Each row was made from one path, in order. Every step used is in the known rows, and no mark comes twice. Write each row's path.
Known rows
s-g-f-u-j-k: [ -8.1 -16.6  38.5   9.4 -18.3  -3.2 -37.2  20.8  18.1  23.2 -39.2 -31.5
   4.9 -18.9 -10.0  11.8 -40.6  51.8  -7.0  17.9 -11.0 -26.6  -0.4   9.6
   7.1  16.8  26.4  21.1 -15.7  26.1  -5.7  20.1  -4.1 -10.3  25.3 -37.2
 -42.5 -39.4   7.2  21.6 -15.4  -5.6  38.6  41.7  29.4  30.9   0.3 -51.8]
f-k-h-u: [ 15.2 -15.3 -41.5  28.2 -21.0  42.0   3.4   3.4 -19.9  35.4 -15.5  14.8
  28.8  -6.4 -15.6  11.9  16.0  10.8  17.3 -15.5  -4.3 -10.2  29.7 -29.3
  10.6  22.8  24.2   3.0  39.2 -19.7 -29.7  -4.9  -8.0  -1.5  16.4 -22.4
  11.1  -3.2  14.9  48.9  20.9  30.0   8.7   2.4  -5.8   4.6  -3.3 -11.7]
j-k-s-g-f-u: [-11.1 -19.8  72.7 -15.5   9.0  -4.5 -87.9 -11.9  -0.1  26.8   0.6  -5.5
 -26.3 -22.7  -5.5  14.6   4.0   4.9  18.5  25.0   8.9 -28.1 -12.6   4.0
  -6.6 -10.9  15.8   0.4  -4.4  14.6  19.3  25.0  32.7 -37.3  -4.9 -21.1
 -35.5 -32.9  17.8  48.7   9.3  15.8  49.2   1.9  -0.6  65.4  26.2   3.3]
g-f-v-j-u: [-62.9   3.9 -13.2  30.4  -7.2  -2.1   2.0   1.6  17.7   7.7 -29.6 -39.5
   9.4  44.8  14.2   3.1  29.2  19.1  10.5  24.2 -10.8 -10.1 -32.7   3.3
 -20.1  47.4  -3.4  24.7  19.7 -14.3  10.5  51.0 -36.2  15.3  -0.3  -4.9
   7.0 -61.9   9.4  -4.2 -13.0   8.7  25.1  42.8  74.2  14.0  15.4 -30.4]
h-f-k-s: [  6.6 -24.2  -4.8   0.0  11.6  14.2 -22.6 -24.1  -6.1  31.6  -7.7  28.3
  -0.8  43.9  37.1  24.9   7.0 -13.4  -9.0  32.2  25.0  -3.0   1.8  27.8
 -23.1 -16.6 -20.4 -27.2   8.6  -2.1  22.3  11.2   2.7 -88.0  -2.6   6.4
 -40.7 -15.9  14.2  30.8  14.2  19.5  16.8 -33.7 -23.2  20.1  25.3  71.9]
f-u-j-k: [-20.1 -28.9 -23.7  30.8 -12.4  15.3 -15.3  12.3  12.5  31.6 -60.3 -14.1
  36.1  -8.7 -26.0  31.8  -9.7  40.8 -16.6  16.6 -13.7 -41.3  45.5  14.8
 -20.3  37.9  45.4  24.3  15.4  18.3  -8.6  21.1 -28.9 -24.8  23.8  -6.6
 -44.5 -26.6  -4.0  30.6 -16.7   5.3  21.4  34.4  48.3  24.3 -21.2 -25.0]
j-s-v-f-k-h: [  2.6   5.0 -53.1  35.4  34.0  -9.8  12.7   0.3   5.0  17.2  42.8  42.1
 -27.2  -2.3  -1.9   6.0   2.4  -7.6 -16.4 -43.8   5.2   3.1  31.2  13.6
   7.4 -24.0 -23.1 -35.6 -12.3 -16.1  -4.3 -13.2  20.0  -4.5  -0.1  36.9
  18.2  43.3  -3.7 -17.3   8.3  -9.8 -19.0 -12.6 -42.6  19.8 -33.4  45.6]
v-s-f-u-j-g-h: [ 12.3 -19.1  44.5 -46.8  20.0  12.7 -14.3  16.4   1.4 -53.1  17.9  25.9
  29.4   3.0 -17.4   3.3  -5.8  24.7 -22.7  44.1  -3.6  -6.7  -8.8  -7.5
  -6.4  16.5   3.6  10.8   8.3  49.8  -2.7  16.4 -10.1 -30.2 -21.2  -9.0
   1.8 -11.7  10.2  -1.6 -36.3 -12.1 -20.6  -1.0   4.3  41.1   7.3 -44.5]
u-j-v-s-g-k-h: [ 19.7   3.3   3.9 -21.2  12.8 -15.3  -1.0  -6.7 -15.7  37.3 -13.7  22.2
 -18.8 -82.2 -41.8 -28.5 -24.7   1.2   7.4  29.4   1.2   5.3  24.0   4.5
  21.9 -31.0  35.4   0.3 -17.0  -1.8  20.6 -36.8  -3.4   7.9  12.0   8.6
   7.0  43.9 -37.1  -9.8 -11.1 -17.9 -29.3 -16.5  18.6 -33.9   3.9   2.8]
s-g-f-u-h-v-j-k: [-13.3   4.3  17.5  33.6 -38.3  -9.0   0.4  20.2  22.1  20.8 -24.2 -67.1
  -2.5   5.0  -0.8   7.5  -1.5  18.1  18.1 -44.7  -7.0  -0.2 -26.1  13.5
  18.4  18.0  -2.6  11.7 -22.8 -11.8 -17.8 -13.6  -3.4  39.8  10.3 -18.2
 -22.1 -15.2  -9.0  -8.0  20.4 -25.4  51.9  36.8   7.5  12.8 -21.4 -51.9]
g-k-h-v-f-u-j-s: [ -0.9 -12.6 -33.1  44.9   9.0 -11.7  31.9   2.6  23.9   6.9 -29.0 -29.8
 -43.5   1.4 -18.4  -4.6 -14.2  -7.2  -8.7 -22.7 -22.5 -14.4  44.6  63.5
   1.9 -21.5  59.3  -5.0  -5.8  15.9  -8.8  -9.0  35.5  14.6  23.7  35.6
  -3.1  13.3 -31.6 -15.3  -6.4 -31.1   9.6  22.5 -37.5 -18.9  -5.3  34.3]
f-u-h-v-j-s-g: [-32.1   3.1  -3.2  33.5 -10.7  -3.2   7.3  28.4  47.2  26.3 -20.5 -38.0
  27.1  -9.0  -9.3   0.6  34.3 -18.0   3.8  -2.5  -8.9  17.3  -1.5   9.1
  -9.6 -13.5 -14.7  15.6   4.4 -20.5   8.4 -35.2  -7.2  66.4 -13.4   0.3
  31.0  14.3 -14.1  -7.6  -1.0 -18.2   1.9 -14.2  47.0 -23.9 -36.4   9.9]
s-g-f-k-h-v-j-u: [-17.0  14.6  13.2  41.6 -51.3  -4.2  -1.8  29.6   3.1   9.9  16.5 -49.2
 -12.9   6.6 -14.6  -6.3  -8.9  -8.6  44.8 -45.0  -0.1   7.4 -41.0  -6.5
  42.5   6.2  -4.7  21.3 -17.2 -13.7 -49.2 -28.7  28.9  27.6  -5.8 -22.1
  -2.4   2.2  -8.4 -15.3  17.1 -14.4  44.3  14.4  -3.8  10.4 -22.7 -39.1]
u-f-k-h-v: [ 39.4  29.4 -51.0  58.1 -42.8  -1.0  22.9 -10.8  -5.3  60.2 -25.5  -9.5
   1.9   1.2  40.6  14.0 -16.4  -7.6   4.7 -29.3  14.1   3.6  40.3  24.4
  -2.1  48.2 -26.5   0.8 -33.9 -25.6 -16.6  -9.4  20.5  -2.2   6.1   6.8
   7.6  13.1 -26.4 -19.8  -0.1 -34.0  -1.9  -9.5 -58.1 -70.4   4.2  15.2]
v-s-g-h-u-j-f-k: [  5.4 -55.1   4.6 -58.0   2.5  36.5  -8.2  33.7 -21.0 -24.2 -12.6  18.8
  53.6  -6.8 -38.1 -14.1 -65.4  76.0 -22.8  12.1   5.9  26.8 -24.6   1.6
  38.3  -4.6  39.3   7.7   6.4  20.8 -15.6   6.0 -22.7 -51.5  15.6 -34.7
 -15.3  -4.9  41.1  45.2  18.9  14.5  -7.5   5.2   7.6  51.2  -8.6 -36.4]
v-s-f-k-h-u: [ 23.5 -22.4 -10.6 -40.2   1.2  49.9 -33.5   0.3 -27.5 -17.5  15.7  19.3
  15.2  -9.2   5.9   1.9 -27.5  -6.7  35.8  13.0  -1.8  -7.4   8.7 -15.0
  19.7   1.8   7.8 -49.7  10.5  12.0 -20.9   2.0   5.6 -56.2 -11.0   5.5
  -4.5   8.1  27.7  33.3  31.0  29.0 -12.0  -8.8 -45.3  26.9  -8.1  -4.3]
k-s-g-f: [ 19.3   7.4  57.7 -22.9  13.9  -5.6 -71.6 -26.1 -10.1  37.6   6.4  22.8
 -26.3 -13.1  54.5   6.1  10.0  -3.0  -0.2  75.2  28.4  11.3 -27.4 -25.3
 -16.4 -24.1 -48.7  -6.9  -5.1  -3.1  59.5  38.2 -13.9 -24.9  -0.9 -28.3
   6.6 -24.7  18.0  22.3   9.0   6.4   2.7 -27.7   6.4   6.3  60.6  35.6]
v-s-g-f-u: [ 10.2 -13.3  56.5 -39.8  37.4   0.8 -68.4   0.0  12.1  22.7 -17.0   0.2
  -4.0 -20.1  27.7  14.2 -13.9  -0.3  21.2  39.0  17.1 -15.9 -37.5   0.9
 -15.6  -3.0 -24.3  -3.0  -4.6  18.2  33.4  20.9 -11.6 -24.6 -16.5  -8.0
 -15.5 -32.7  37.1  38.7  -9.5 -11.0  20.2   8.4  13.1  19.1  21.2 -21.7]
j-f-v-s-g-h: [-17.0  -2.8  17.8 -25.3  49.0 -13.4 -16.6  11.9  -9.2  23.3  -3.9  39.5
  32.3 -13.2  17.0 -17.1  -2.3  43.1 -26.8  20.0  23.0  10.0 -20.9   4.7
 -21.3  23.7 -24.4   0.9 -15.9 -24.7  48.9  33.1  -9.9   1.0 -13.3 -17.2
  13.9  -4.9  39.3  15.2 -26.6 -18.8 -19.9 -34.7  38.5 -27.5  30.0  -6.4]
f-v-s-g-h: [  4.7  18.0   9.2  -9.3  41.9  -7.5 -27.9   7.0  -3.1  46.3   1.2  67.7
  23.1 -22.8  15.2 -15.4  38.6  -2.0  -7.1  43.0  14.3  -6.2  -2.2  -6.9
 -31.5  30.7 -26.9  18.3  -3.2 -38.9  55.4  -6.5 -37.6  20.0 -14.4   3.4
   5.1   2.4  31.6  17.5 -22.3  -6.8 -21.9 -30.5  51.3 -18.9  17.9 -11.2]
f-u-h-v-s: [ 13.1  -1.7 -34.7   3.8  11.1  -0.1   2.2 -11.2   3.1  43.7 -41.1  -6.1
  19.6 -12.2   5.3  25.5  19.1 -11.5  21.7  -5.4  12.9  -7.4  33.7  24.4
 -30.9  41.1  11.2   0.3   8.6  -9.1  19.8  10.9 -13.1   4.0  -8.8  33.6
   3.8  13.6   4.3  23.1  -0.4 -15.8 -16.1  -7.7   8.4 -41.4 -16.0   4.6]
g-k-h-v-s-j-f: [  3.3  15.1   2.5 -48.2  16.5  -7.2  13.2 -11.1 -31.2 -34.0 -22.1  -4.9
 -22.2 -25.6  14.0  -7.7 -56.8   1.2   9.7 -29.1  25.3  -6.2  -3.7   3.0
  -1.8 -36.9   7.4 -20.5 -17.5  10.4   4.9  11.0  -0.3 -32.8  10.0  10.1
 -17.8  12.8   7.1 -14.0   8.9 -11.9   0.5 -12.1 -43.0 -38.2  30.2  12.5]
s-v-j-g-h-u-f: [ 13.8  27.6 -21.9 -15.5  -2.5  14.7  42.6  -0.5  22.3 -87.5  33.7  -3.4
  17.2  21.3 -12.3 -10.0  35.5  17.6 -33.6   6.6 -11.7  40.2 -21.9 -58.7
  -2.8  -2.0 -43.4  22.8  40.2  -7.7 -25.5  25.5 -59.5  60.3  -4.4  -6.3
  58.1 -23.9  -0.7 -30.2   0.8  15.6  -4.0  52.5  -7.4  65.7  15.4 -50.9]
h-f-v-j: [-38.6   1.9 -36.6  40.5  14.7  -3.9  33.9   1.0  33.4   2.5 -33.7 -21.4
  24.0  75.4  64.6   8.2  30.0 -18.1 -33.6  14.3  -4.0  -1.1 -20.7  12.2
 -43.4  16.9 -58.9 -12.8  12.5 -28.9  31.7  18.4 -49.6  12.9  -3.5   9.5
 -12.3 -43.8   0.1 -22.2 -18.2  -8.3  16.7   5.8  55.9 -42.6  17.7  31.4]
j-u-h-v-f-k-s: [ -1.8 -16.8 -33.2  28.8 -14.1  -3.0   4.7 -13.5 -20.8  38.9  11.5   4.7
 -18.1  29.8 -14.3  15.9  45.3  -3.8  15.2 -16.2   2.4   7.8  29.9  43.9
 -12.4  18.9  26.8  -7.0 -11.0   2.1  -7.9  14.5  41.7 -36.5   4.0  28.6
 -10.3  35.1   3.8   5.9  18.2  -0.1  -7.3 -18.7 -31.5  15.2 -48.0  30.7]
s-g-k-h: [ 32.8  16.3  23.3  11.8  11.5   8.9 -27.4 -12.1  -7.9  53.6 -18.8  30.6
 -20.2 -51.7   7.2  -5.4  25.9  11.4  13.2  53.2   7.9  -8.5  22.7 -26.3
 -10.3 -21.4 -22.1  10.2   5.5 -28.7  18.2 -18.0 -21.5  18.8  21.8 -35.0
   3.4  12.5   5.8  12.8  -8.2  -8.4   4.6 -25.1  -3.7 -32.1  24.4 -28.5]
h-f-v-j-g: [-19.3  11.0  -4.0  44.5  21.8 -19.3  58.3   1.9  42.4  -8.5  11.1 -13.5
  38.8  69.5  44.7  21.4  44.6  -3.0 -46.2   6.0 -10.2   1.9 -39.3  -9.9
 -31.0  -1.7 -59.5   8.5  18.9 -13.5  10.8   8.0 -25.2  44.0 -16.4  -6.6
   3.0 -21.8 -11.5 -29.2 -47.2  -5.6  -2.8   7.4  58.9 -32.9   9.2  27.5]
k-h-f-v-s: [ 11.8  -0.9 -30.9   8.5  33.0 -18.3   9.3 -11.0   1.0   1.9 -18.4  12.1
   3.0  35.4  35.4   1.6  -2.2 -22.3 -10.4 -18.1  14.0  -1.9  18.4  10.8
 -18.3  21.4 -35.6 -35.5   9.9 -24.4  35.0  17.1  20.6  -6.7 -12.6  19.8
  17.1  10.1  -1.9  -8.8 -23.9 -15.1 -19.9 -26.6   8.4 -60.6  28.0  44.8]
f-k-h-v-j-g: [ 17.5  16.7 -21.0  73.6 -27.2  -3.8  53.3   6.6   2.2  29.9  38.7  -2.2
  30.4  16.6   0.7  33.9  26.1 -21.8  -5.0 -56.0   4.5   1.3 -22.6 -23.5
  27.4   1.2 -26.8  32.8   2.9 -19.9 -45.4 -59.3  -4.0  44.3 -16.2  -4.2
   0.2  34.9 -41.5 -21.3   0.2 -21.0  -1.0  -9.1   0.9 -29.3 -32.1  16.6]
g-k-s-j: [-10.9   5.0  32.2 -51.3  19.3  15.1 -42.5 -39.0 -25.8  -4.6 -21.6  49.0
 -31.9 -15.2  17.6   0.5  27.4 -28.1  -0.4  76.5  16.4 -24.9   7.8 -14.1
 -47.5 -43.4  -1.5  10.5  17.9  10.1  43.4   0.6 -55.2 -61.5  15.6   0.4
 -41.5 -30.1  19.1  17.8  15.1  35.4  10.7 -25.2   3.5  19.0  38.6  21.6]
f-k-h-u-j-v-s: [  1.9 -28.0 -60.8  -5.7 -19.9  17.9  29.5   8.5 -28.0  18.4  -9.6   6.0
  30.2 -38.5 -64.2 -11.3 -34.2   0.6  10.8 -39.0 -10.7   3.9  30.4   1.5
  43.9  13.1  81.7  -6.6  16.5   7.4 -26.8 -23.5   9.8 -12.1   6.3  21.4
  14.4  27.4 -27.2  26.5  18.8  21.4 -25.4  10.9  15.8   2.7 -23.6  21.1]
u-f-k-h-v-s: [ 55.9  11.3 -46.4  15.5 -17.9   0.7   0.6 -17.2 -13.2  40.8 -18.2   4.1
   2.0  -2.0  33.4  20.6 -42.0 -18.8  16.1 -26.1  25.6   6.9  25.0  34.8
  11.4  32.0 -25.0 -13.0 -33.7 -12.3  -5.4 -20.7  17.9 -38.4 -11.1  36.4
  -4.2  32.9 -24.0 -13.8  11.4 -34.8 -19.8 -10.6 -64.6 -46.9  -7.3  31.0]

Write each row's path
[  2.1  -4.2   8.5 -10.4   7.3 -11.8  -2.1 -42.9  10.5 -41.0  59.6  19.6
  -5.4  29.3   3.3  29.1  14.8 -30.7 -36.1  19.2  14.0  25.0 -24.4  -5.5
  -1.8 -21.1 -59.7  17.9  -3.6   8.8 -10.0 -26.5 -18.8 -25.3 -33.1  25.5
  -5.0   5.6 -36.2 -34.0   8.5   3.4 -23.8 -16.2 -20.1  33.0 -31.7  31.4] => u-f-k-s-v-j-g
[  9.2  14.7   4.1  27.1  -5.7 -16.7  33.9 -11.7  -2.0 -27.9  64.9   4.0
 -16.6  20.8  -8.7  18.7  -4.4   1.4 -11.5 -56.9  13.6  15.9 -46.1 -37.2
  45.8  -7.0 -45.9  17.6   3.5 -10.2 -41.9 -29.9 -11.8  24.4 -10.9 -11.6
  13.5   5.4 -29.1 -34.7  11.5 -11.3   3.8  10.8 -21.2  23.2 -12.9 -26.1] => s-v-j-g-f-k-h
[ 17.3  -6.4  10.0  -9.6 -17.9 -22.4  -1.7  11.1 -24.4  42.9   9.2   8.9
 -10.0 -46.5 -24.8 -20.5 -66.1   9.8   5.4 -31.2  13.3  15.9 -16.0  14.0
  60.4   0.8  21.9  -5.1 -44.5   8.5  -0.2 -38.3  31.1 -19.5   1.6  -5.9
   3.7  28.7 -32.9 -10.2   3.4 -28.1 -15.9 -11.1  -1.4 -19.9  -3.3   3.9] => u-j-v-s-g-f-k-h
[ -0.4  -4.1 -63.1  18.5  25.6  12.3  21.2   6.5   7.3 -16.2  46.2  22.0
 -19.1  -3.8 -25.4  -5.0   3.6  -6.5  -2.1 -49.6 -16.2   6.3  32.3  -3.9
  16.8 -32.6  17.6 -40.8  18.6  -9.3 -27.3   1.3  23.9  17.0   6.6  33.5
  31.5  31.1  13.2   9.9  25.7  28.8 -11.4  16.9 -45.3  50.0 -32.7  35.9] => j-s-v-f-k-h-u
[-60.8  -2.1   9.1 -29.4 -12.6 -22.6   8.8  -4.5  -5.4 -59.8 -21.6  -4.0
  -6.4  50.2 -19.7 -27.3  43.4 -16.9 -11.4  -0.8  -4.9   5.0  32.6   0.0
 -48.9  18.6   5.5  -1.7  23.3   5.1  21.1  35.4  43.7 -14.6  -0.4 -12.6
  20.2 -14.8  16.5 -19.3 -28.7  32.6  -8.5 -42.0  42.9 -22.1   0.3   3.3] => k-s-j-u-h-f-v
[-45.5  -3.6  19.8  21.8   1.3 -11.0  12.6  12.5  29.4 -35.4 -14.4 -38.3
 -23.4  27.6 -29.1 -32.8  33.1  -9.1  16.2   7.1 -24.5  -3.0  -8.6  10.1
  -7.0 -16.1  -3.1   7.8  17.4 -24.5 -16.6 -18.9  27.2  39.2   1.5 -19.9
  -2.0 -10.1  -2.3 -25.2 -27.0  -0.7  36.9  -0.7  32.8 -13.8  -6.6 -44.4] => s-g-k-h-f-v-j-u
[  4.3   3.5  -5.2 -61.9   4.1   8.6   3.5 -24.5 -12.1 -68.9 -38.1   1.3
 -23.1  -5.2  -7.0 -33.6 -21.1 -23.7   8.5   3.5 -16.7 -11.9  24.7   1.0
 -14.5   7.1  22.5   0.9  11.7   5.7   3.6 -10.0  -3.7  -6.5  10.7  13.4
   4.8 -22.1   7.1  -9.3  -0.5  22.5 -12.3  16.9 -22.4 -28.0  16.6 -33.5] => g-k-h-u-f-v-s-j
[-21.0  14.5 -33.1  20.5 -31.9  -2.0  43.5  29.5 -11.8   2.9  -7.4  -5.3
   2.0  25.5  -5.8  -1.0  26.4   4.6   7.4 -53.8 -12.4  -9.8  18.3  17.1
 -23.4  20.9   9.1   6.4 -26.9  16.1 -33.7  -6.8   9.3  -6.8  19.8   6.0
 -26.1  18.6  25.7 -24.9  -5.1  -5.5   8.8  10.2 -12.0  -3.1 -71.3 -39.2] => s-j-u-h-v-f-k
[ 16.7  15.7  15.0 -43.0   0.7 -14.0  24.6  -3.0  -3.2 -85.9  17.6   3.1
  23.6   3.9  -9.5 -12.9  -2.4 -23.1 -22.4 -31.7 -17.7   2.4   4.2 -50.9
  -5.1  10.4 -16.6  15.3  18.2  22.5 -11.5  -4.6  30.8  43.7 -20.2 -10.0
  52.6   7.7  -6.1 -25.8 -40.1  15.0 -47.7   2.8   8.6 -37.5  -2.8 -18.3] => k-h-u-f-v-s-j-g
[ 36.0  49.7  19.6  19.5  12.2 -26.1  57.2  -2.3  -8.0 -22.5  37.8  14.9
 -41.1  -4.3  23.9  -0.2  29.0 -24.1 -15.5 -42.4  -8.8 -17.7  -5.8 -25.5
 -14.4 -49.7 -22.5   7.0 -19.4  16.9 -17.8 -23.2  11.0  46.8  15.3  -0.4
 -10.2  30.2  -8.5 -48.0 -26.5 -22.8   3.0   8.7 -51.0 -33.4   1.9  -2.1] => s-j-g-k-h-v-f
[-15.9 -37.9  -2.6 -28.6  11.9 -10.0   5.2  14.1  -8.9 -44.4 -12.0 -20.7
  36.2 -13.6 -22.7 -21.6 -55.8  30.9 -31.2 -11.1 -10.8  23.2   9.9 -20.7
  20.9  12.5  21.7  -5.8   8.4   7.0   6.7  26.5  29.7  33.3   1.5 -26.4
  41.0  14.2   1.5   9.1 -18.2   1.2 -49.8 -21.8  50.0 -71.5  -8.2  -0.7] => k-h-u-j-f-v-s-g
[ 18.6  11.3  36.8 -14.5 -34.0  13.1  28.9  15.5 -21.6 -42.6  33.3   4.4
  10.2   5.5 -19.6  -0.4 -11.4  17.8   3.3 -58.0  -8.0  -7.4 -34.2 -65.8
  38.4 -12.9  13.4  23.8  24.2  26.5 -56.3 -13.5  20.2  12.6  12.9 -59.3
  13.7 -18.9  17.6  14.0   0.1  35.2  17.1  23.8 -24.1  33.8  12.7 -48.1] => s-j-g-f-k-h-u
[ 11.4   7.2  23.6   7.4 -36.2 -14.1 -25.2 -12.8  -7.8  16.0   6.4 -31.5
 -24.7   8.7  18.5   6.4  -3.9   3.1   7.8  -6.5  15.5  29.7 -31.9  -1.7
  31.8 -18.8 -26.4  -6.3 -24.3 -19.5  18.8  -7.7  -8.7   1.9   9.7 -10.1
 -11.2  12.4 -26.0 -18.0  49.4  -9.7  17.1  -0.7  -5.7  23.6   7.8  21.2] => u-h-v-j-k-s-g-f
[ -1.1  -7.8 -10.5 -27.8  13.5  10.1  -2.9  19.6   0.4 -12.5 -12.8  35.3
  37.3 -13.8 -23.9 -31.3   4.1  13.3 -19.5  42.4 -16.5   7.1  11.0 -16.1
  -5.3  29.6  31.1  28.1  23.4 -13.3  25.1   0.4 -43.4  35.6   6.9  -3.8
  11.7  -8.6  24.6  26.1  -8.5  24.0 -32.3   4.8  66.9  -5.1   3.9 -27.0] => f-v-s-g-h-u-j
[  4.4  11.0  17.6  37.2  32.6 -17.6  -2.8  11.2  32.2  32.9   9.2 -12.0
 -52.4 -34.6  -5.3 -13.8  22.4 -28.0  18.9 -16.9 -17.6 -18.8  20.4  40.8
 -11.3 -51.4  21.0 -14.4 -20.3  -3.7  -0.3 -26.3  60.0  48.4   1.6  20.2
   2.1  27.7  -0.8   0.4 -13.5 -28.3  25.6  -1.4 -46.6 -14.2  -5.8  25.2] => j-s-g-k-h-v-f-u
[ 10.3  11.6  12.9 -23.4  22.1   8.9 -25.7 -23.1  -4.3  -5.2  -5.5 -11.3
 -44.8 -32.9  13.2  -3.7 -13.0 -41.3  56.0  16.8   0.2 -34.7  27.3  37.0
 -17.9  -1.5  29.0 -36.5 -15.8   9.0  -3.4   3.1  25.8 -23.3 -16.3  43.1
 -27.6   0.9   4.3   8.2   6.8  -9.8  15.2  -7.8 -69.4 -26.5  18.8  -3.2] => g-k-h-v-s-f-u
[-18.2 -13.5 -34.6 -42.5  -7.7  31.9  12.1   8.2 -10.1   6.6   4.9   2.8
  30.6 -35.2 -13.0 -14.9 -46.6   8.3  17.1  33.3 -22.8  -6.3  12.1  22.9
  10.7   1.1  68.7 -41.9 -15.8  33.7 -13.6  13.5 -14.6 -46.8  -1.6  34.0
 -22.7  -5.2   5.2  21.5  13.5  39.4 -24.5  22.2   3.0  22.8 -16.9  20.3] => h-u-j-v-s-f-k
[-36.0  -1.3  35.2 -22.2   8.2  17.2   3.5  -8.4  -3.9 -75.2  68.1  18.0
  14.9  41.8  -2.1 -23.5  72.5 -25.8 -21.0  38.8 -22.6  13.1 -37.1 -43.0
 -12.1   0.8  -4.0   5.3  37.8  -1.9   5.9  18.5 -10.7  31.6 -31.8 -10.1
  34.0 -34.8   6.5  -0.6   4.5  42.5  -8.4 -13.6  23.8  45.0  33.1   9.9] => k-s-f-v-j-g-h-u
[-33.2 -39.9  70.5 -15.6   0.5   3.7 -82.3  -3.3   7.2 -14.6   1.8 -31.1
 -20.0  13.3  -6.8  15.5   4.8 -15.9   7.8  12.9   5.2 -14.3 -52.2  -2.6
   9.7 -25.7 -10.6   5.7   2.3  15.6  11.3  -5.3   0.2 -36.1 -14.5 -16.5
 -42.4 -42.6  -0.2  24.6  30.8   3.2  64.3  11.7  20.0  85.5   5.6  -2.4] => v-j-k-s-g-f-u
[  3.9  25.9  45.8 -12.8  13.6   3.0  -2.9 -43.2   7.1 -19.9  55.0  -0.1
 -31.1   6.0  42.7  13.9  32.7 -37.3   9.5  79.1  -1.3  -1.7 -35.9   1.7
 -18.3 -61.5 -18.8 -10.8  -7.8  12.7   9.3  -0.2 -25.7  -9.3 -20.8  24.2
 -30.9  -3.3 -21.3 -22.5  12.2  16.0  -3.5 -11.0 -31.7  13.3  29.0  52.5] => h-v-j-g-k-s-f
[ 32.9  14.9 -30.3  -2.6 -23.5   1.4 -11.4   5.0 -17.5 -13.2  -0.6 -11.8
  -1.2 -23.2  16.8   8.0 -72.4   5.2   9.8  -4.7   0.5  -9.7  42.2   8.5
  24.7   8.6  10.9 -46.0 -36.4  15.5  -6.3  14.0  10.0 -31.7   5.2  31.2
 -22.6  43.5 -29.8 -30.7  10.2 -13.8 -28.1   4.4 -32.5 -16.8  -5.8  26.1] => u-j-k-h-v-s-f
[ 47.2  47.6  26.1 -38.7  -6.2 -27.3  36.8  -7.1 -10.5 -16.5  15.2   6.6
   3.4  -2.3  32.9  13.8 -18.3  15.2  -1.8 -22.4  21.2  15.9 -34.4 -29.1
   6.9 -11.2 -31.3   8.7 -14.8  20.9  12.0   9.8 -17.4  14.2   2.0  -7.0
  16.2  18.7   2.5 -30.7 -13.0  -8.7 -35.9  10.3 -11.9 -20.1  18.1  -7.6] => u-h-v-s-j-g-f
[ -1.1  27.9  19.3  22.5 -10.9 -20.2  -0.8  13.9  36.9  58.6 -21.1 -33.6
  -7.8 -29.4  10.4  -6.4   1.4  22.8  22.1  -0.9   1.0  12.3   7.0  25.5
  -3.6   2.2  11.4   1.2 -15.0 -12.9  17.8  18.9  35.1  51.3   4.9 -15.6
  40.7  -3.7   7.8  11.0 -10.4 -11.2   5.0   2.0  -0.1 -24.4  20.2   3.9] => j-s-g-f-u-h-v
[-50.8 -30.4 -30.6 -10.9 -12.6   8.5 -14.7 -23.8 -13.8 -31.2  19.7  10.9
  -7.4  20.9 -67.1   9.0  42.2 -12.7  12.1   5.5   8.5  22.4  16.8  -0.6
   1.4  10.6   6.9  17.3  31.4 -13.9 -18.5 -15.0 -20.0 -33.9 -11.6  22.3
   3.3  16.1 -10.4  -3.2  39.1  30.7 -11.1 -27.7  24.6  57.1 -67.8 -15.1] => f-k-s-v-j-u-h
[-13.2  -2.1 -43.6  43.0   7.6  -5.1  33.0  34.6  27.5   8.6 -22.2  -7.2
  -0.6  24.9  -1.2  -8.1   9.4   6.9 -34.6 -20.1 -13.4  -1.7  24.2  48.2
 -17.6  11.0  34.0   5.8  -4.8  10.6   9.5  20.8   2.0  17.1  12.8  30.3
  10.0  -9.1  -2.8  -9.2 -12.7 -30.6  13.0  28.8  -4.4  19.4   7.0  31.2] => g-h-v-f-u-j-s
[ 24.9 -19.3  10.5   5.2 -47.9  19.2  -3.2  18.7 -12.4   1.1 -10.2 -15.7
   3.6  -6.5 -15.1 -13.5 -50.8  35.2  -0.1  -8.1 -10.7  15.4  -4.5 -25.5
  54.3  10.0  22.4  14.3   4.3   7.5 -32.9 -11.4   7.4   7.1  32.7 -57.2
   7.2 -14.3   3.5  21.2  19.4  11.6   7.6  15.3  -6.1  -4.6   3.0 -45.0] => s-g-f-k-h-u-j
